Below are the code and all the weights of a small trained network. Each question names an input and a class and asks about switching units off, where a switched-off unit gives its printed mean instead of its output.

import numpy as np


def w(rows, s, z=0):
    codes = np.array(rows[::2]) - 128.0
    scale = np.full(codes.shape[1], s)
    scale[-1] = z or s
    return codes * scale


def f(y):
    return y / 2 * (1 + np.tanh(0.7978845608 * (y + 0.044715 * y**3)))


def log_softmax(a):
    a = a - a.max(-1, keepdims=True)
    return a - np.log(np.exp(a).sum(-1, keepdims=True))


def net(x, mask):
    res = np.array(x, float).reshape(1, 4) / 4 @ E
    y = f(res @ A[0][:, :-1].T + A[0][:, -1])
    res = res + np.where(mask, y, B[0][:, -1]) @ B[0][:, :-1]
    return log_softmax(res[-1] @ U[:, :-1].T + U[:, -1])


A, B = {}, {}
E = w([
[2,100,172,159,172],'x0',
[127,249,219,124,100],'x1',
[124,214,51,186,162],'x2',
[176,188,138,57,252],'x3',
],0.0095)
A[0] = w([
[157,103,177,202,16,143],'neuron 0',
[155,155,124,121,207,91],'neuron 1',
[154,156,173,37,185,130],'neuron 2',
[217,141,154,86,62,96],'neuron 3',
[89,125,154,200,174,76],'neuron 4',
[93,171,142,173,20,118],'neuron 5',
[103,189,53,152,142,103],'neuron 6',
[132,205,220,185,106,39],'neuron 7',
[161,33,195,46,118,255],'neuron 8',
[127,178,220,136,97,56],'neuron 9',
[9,141,210,98,135,75],'neuron 10',
[89,217,4,208,143,88],'neuron 11',
[138,202,194,67,151,132],'neuron 12',
[90,95,151,168,174,98],'neuron 13',
[138,155,118,174,140,76],'neuron 14',
[231,156,89,152,96,105],'neuron 15',
[109,129,94,177,60,116],'neuron 16',
[151,154,156,83,173,98],'neuron 17',
[215,128,68,114,75,97],'neuron 18',
[67,99,118,192,217,128],'neuron 19',
],0.011,0.0041)
B[0] = w([
[68,144,112,55,201,250],'neuron 0',
[117,103,74,84,182,186],'neuron 1',
[54,132,71,103,160,217],'neuron 2',
[92,166,180,116,74,206],'neuron 3',
[169,206,118,128,76,167],'neuron 4',
[74,119,60,74,179,224],'neuron 5',
[74,103,190,181,121,184],'neuron 6',
[219,2,67,166,89,211],'neuron 7',
[74,110,185,211,114,254],'neuron 8',
[149,18,122,176,79,195],'neuron 9',
[137,242,112,161,91,227],'neuron 10',
[46,90,235,213,154,235],'neuron 11',
[93,104,89,137,155,227],'neuron 12',
[95,135,70,151,89,167],'neuron 13',
[123,152,167,120,156,141],'neuron 14',
[141,168,121,159,62,209],'neuron 15',
[68,132,19,64,190,195],'neuron 16',
[77,159,63,120,146,179],'neuron 17',
[123,170,56,149,81,207],'neuron 18',
[199,166,49,121,54,201],'neuron 19',
],0.0088,0.01)
U = w([
[64,154,60,52,205,11],'0',
[58,141,185,157,141,204],'1',
[140,237,75,119,60,84],'2',
[167,45,46,146,132,254],'3',
[106,153,144,109,157,187],'4',
[247,136,186,143,146,10],'5',
],0.013,0.0059)

Each question gives the input, the list of numbers given to net, and the class t.
The units are the neurons (one row each of A and B). Each row of codes is followed by its name. A weight is (code - 128) times the scale printed after its matrix; where a second scale follows, it is the last column's (A, B and U).
mask holds one flag per neuron, in row order. A switched-off neuron (its flag False) gives its mean, the last column of its row in B, instead of its output. The means were averaged over made-up inputs and are rounded, as every weight is.
A unit's drop is (log p(t) with every unit on - log p(t) with that unit switched off) / (log p(t) with every unit on - log p(t) with every unit switched off).
The circuit of an input: a set's keep is (log p(t) with only the set's units on - log p(t) with every unit switched off) / (log p(t) with every unit on - log p(t) with every unit switched off). Starting from the 12 units with the biggest drops (on a tie, the unit counted first), units are removed one at a time, each time the one whose removal leaves the highest keep (on an exact tie, the one counted first), for as long as the keep stays at least 0.8.
units of the circuit, in order: the units of the circuit, biggest drop first
unit that matters most: the unit with the biggest drop
k most important neurons: the k neurons with the biggest drops, biggest first
drop of u: that unit's drop, to one decimal
input [-2,0,6,-6], class 0: units of the circuit, in order -> (neuron 16)
input [-4,7,2,6], class 3: 2 most important neurons -> (neuron 7; neuron 9)
input [-1,-8,-2,-8], class 0: units of the circuit, in order -> (neuron 0; neuron 16)
input [7,0,8,7], class 1: 2 most important neurons -> (neuron 11; neuron 6)
input [3,-1,6,-8], class 0: 2 most important neurons -> (neuron 16; neuron 5)
input [-4,6,3,-1], class 3: units of the circuit, in order -> (neuron 7; neuron 10)
input [8,3,7,2], class 2: 4 most important neurons -> (neuron 19; neuron 4; neuron 10; neuron 8)
input [8,-1,0,-7], class 2: units of the circuit, in order -> (neuron 10; neuron 19)
input [2,-2,-7,-7], class 0: 3 most important neurons -> (neuron 0; neuron 16; neuron 11)
input [-4,-4,4,0], class 1: units of the circuit, in order -> (neuron 11; neuron 7)
input [-6,-3,-8,-7], class 1: 2 most important neurons -> (neuron 8; neuron 3)
input [-8,-6,3,5], class 2: 2 most important neurons -> (neuron 15; neuron 18)
input [4,-6,-2,5], class 3: 2 most important neurons -> (neuron 0; neuron 19)
input [1,-2,-5,4], class 1: units of the circuit, in order -> (neuron 8)
input [3,-3,4,0], class 1: 2 most important neurons -> (neuron 11; neuron 7)
input [-7,-7,7,1], class 1: 2 most important neurons -> (neuron 11; neuron 6)
input [0,6,-7,-7], class 0: 4 most important neurons -> (neuron 0; neuron 5; neuron 11; neuron 16)
input [3,-4,-2,3], class 3: 2 most important neurons -> (neuron 11; neuron 0)
input [0,-2,0,1], class 4: 2 most important neurons -> (neuron 7; neuron 9)
input [2,2,0,-1], class 4: unit that matters most -> neuron 18
input [6,-5,-5,-2], class 2: 2 most important neurons -> (neuron 19; neuron 11)
input [8,0,-7,-6], class 2: 2 most important neurons -> (neuron 10; neuron 11)
input [-6,-4,3,-8], class 0: drop of neuron 16 -> 0.1
input [3,5,3,-3], class 3: drop of neuron 7 -> 0.7
input [7,-5,8,5], class 1: drop of neuron 14 -> 0.0
input [-8,-8,-1,6], class 2: drop of neuron 18 -> 0.2
input [-7,-3,-8,-7], class 1: unit that matters most -> neuron 8
